Below is a small trained network, with its code and all its weights. Each question gives an input and a class and asks what happens when units are switched off, that is, made to give their printed mean instead of their output.

import numpy as np


def w(rows, s, z=0):
    codes = np.array(rows[::2]) - 128.0
    scale = np.full(codes.shape[1], s)
    scale[-1] = z or s
    return codes * scale


def norm(h):
    return h / np.sqrt((h * h).mean(-1, keepdims=True) + 1e-5)


def f(y):
    return np.maximum(y, 0)


def log_softmax(a):
    a = a - a.max(-1, keepdims=True)
    return a - np.log(np.exp(a).sum(-1, keepdims=True))


def net(x, mask):
    res = np.array(x, float).reshape(1, 2) / 4 @ E
    u = 0
    for l in range(4):
        y = f(norm(res) @ A[l][:, :-1].T + A[l][:, -1])
        res = res + np.where(mask[u : u + 5], y, B[l][:, -1]) @ B[l][:, :-1]
        u += 5
    return log_softmax(norm(res)[-1] @ U[:, :-1].T + U[:, -1])


A, B = {}, {}
E = w([
[211,175,143,123,28,189,171,225,26,71],'x0',
[224,187,69,126,166,115,208,146,254,157],'x1',
],0.0079)
A[0] = w([
[152,95,21,95,109,79,117,206,190,162,255],'L0N0',
[189,158,83,176,70,135,170,118,147,105,116],'L0N1',
[134,60,186,151,225,56,99,72,140,172,156],'L0N2',
[145,230,175,178,133,122,96,47,145,2,55],'L0N3',
[111,99,171,174,79,182,61,155,46,155,102],'L0N4',
],0.0046,0.0026)
B[0] = w([
[40,194,190,166,103,141,128,99,67,178,244],'L0N0',
[143,90,255,9,157,137,115,80,170,131,209],'L0N1',
[132,168,95,52,121,150,175,225,119,64,254],'L0N2',
[127,103,148,65,156,80,165,131,125,153,128],'L0N3',
[169,209,143,53,164,190,143,60,180,179,221],'L0N4',
],0.006,0.005)
A[1] = w([
[52,153,128,150,122,134,151,131,117,133,107],'L1N0',
[82,70,200,61,113,156,82,106,137,109,76],'L1N1',
[101,143,99,205,150,187,138,115,125,69,4],'L1N2',
[91,2,172,173,120,117,9,73,25,117,44],'L1N3',
[82,41,38,162,173,58,72,95,194,148,17],'L1N4',
],0.0073,0.0016)
B[1] = w([
[104,147,144,102,141,155,105,136,99,131,185],'L1N0',
[98,202,133,139,142,150,107,121,112,96,255],'L1N1',
[79,126,101,149,159,166,132,137,141,121,128],'L1N2',
[193,178,168,107,91,177,135,37,161,159,229],'L1N3',
[125,8,88,138,163,121,128,140,90,75,229],'L1N4',
],0.011,0.005)
A[2] = w([
[151,99,128,157,95,104,173,187,63,71,98],'L2N0',
[123,125,101,163,84,129,102,175,97,2,134],'L2N1',
[129,105,99,159,83,89,105,166,147,142,100],'L2N2',
[175,151,116,198,134,127,160,129,206,159,2],'L2N3',
[199,90,135,119,45,120,112,198,87,83,82],'L2N4',
],0.0074,0.0027)
B[2] = w([
[61,37,120,85,153,158,144,79,116,137,188],'L2N0',
[174,78,217,145,92,44,218,172,198,253,199],'L2N1',
[152,120,135,152,151,128,147,131,96,141,128],'L2N2',
[153,149,154,186,121,102,132,76,130,194,198],'L2N3',
[90,18,70,155,195,94,79,123,50,95,253],'L2N4',
],0.0069,0.0031)
A[3] = w([
[234,177,60,180,156,72,228,94,242,177,51],'L3N0',
[206,153,115,163,120,108,160,109,216,144,6],'L3N1',
[202,75,109,151,2,161,166,198,41,109,109],'L3N2',
[92,53,73,157,204,140,81,93,139,20,121],'L3N3',
[91,238,146,90,169,149,126,124,81,76,242],'L3N4',
],0.0069,0.0018)
B[3] = w([
[116,194,195,105,66,168,85,84,90,118,207],'L3N0',
[79,196,90,98,88,152,54,110,59,144,164],'L3N1',
[52,13,87,123,254,108,125,76,198,69,212],'L3N2',
[178,44,144,125,144,141,168,167,91,79,199],'L3N3',
[141,84,104,156,111,61,157,170,167,171,254],'L3N4',
],0.0086,0.0083)
U = w([
[98,14,143,83,219,147,156,98,122,59,193],'0',
[110,245,200,73,74,197,101,36,113,139,223],'1',
[109,140,147,134,100,47,188,204,192,222,202],'2',
[162,160,100,180,112,139,115,149,117,100,4],'3',
[164,160,78,163,109,152,118,148,129,100,24],'4',
[125,160,88,201,112,145,120,147,127,91,44],'5',
[166,160,92,199,114,128,106,159,115,87,4],'6',
],0.012,0.0039)

Each question gives the input, the list of numbers given to net, and the class t.
The units are the neurons (one row each of A and B). Each row of codes is followed by its name. A weight is (code - 128) times the scale printed after its matrix; where a second scale follows, it is the last column's (A, B and U).
mask holds one flag per neuron, layer by layer. A switched-off neuron (its flag False) gives its mean, the last column of its row in B, instead of its output. The means were averaged over made-up inputs and are rounded, as every weight is.
A unit's drop is (log p(t) with every unit on - log p(t) with that unit switched off) / (log p(t) with every unit on - log p(t) with every unit switched off).
The circuit of an input: a set's keep is (log p(t) with only the set's units on - log p(t) with every unit switched off) / (log p(t) with every unit on - log p(t) with every unit switched off). Starting from the 12 units with the biggest drops (on a tie, the unit counted first), units are removed one at a time, each time the one whose removal leaves the highest keep (on an exact tie, the one counted first), for as long as the keep stays at least 0.8.
circuit, biggest first: the units of the circuit, biggest drop first
k most important neurons: the k neurons with the biggest drops, biggest first
drop of u: that unit's drop, to one decimal
input [3,0], class 2: circuit, biggest first : (L1N4 L3N4)
input [2,3], class 2: circuit, biggest first : (L0N0 L3N4)
input [-5,-8], class 1: circuit, biggest first : (L1N3)
input [-1,-3], class 2: 2 most important neurons : (L0N4 L3N4)
input [3,-2], class 2: 3 most important neurons : (L1N4 L0N4 L3N4)
input [3,-4], class 1: 2 most important neurons : (L0N2 L1N4)
input [1,3], class 2: 2 most important neurons : (L0N0 L1N3)
input [7,7], class 0: 4 most important neurons : (L1N3 L3N2 L0N4 L2N4)
input [-3,-3], class 2: 2 most important neurons : (L0N2 L3N4)
input [4,-6], class 1: 2 most important neurons : (L0N2 L1N3)
input [0,0], class 2: drop of L3N4 : 0.1
input [-1,0], class 2: drop of L1N4 : 0.3
input [2,2], class 2: drop of L3N1 : 0.0
input [8,-7], class 0: circuit, biggest first : (L3N2)
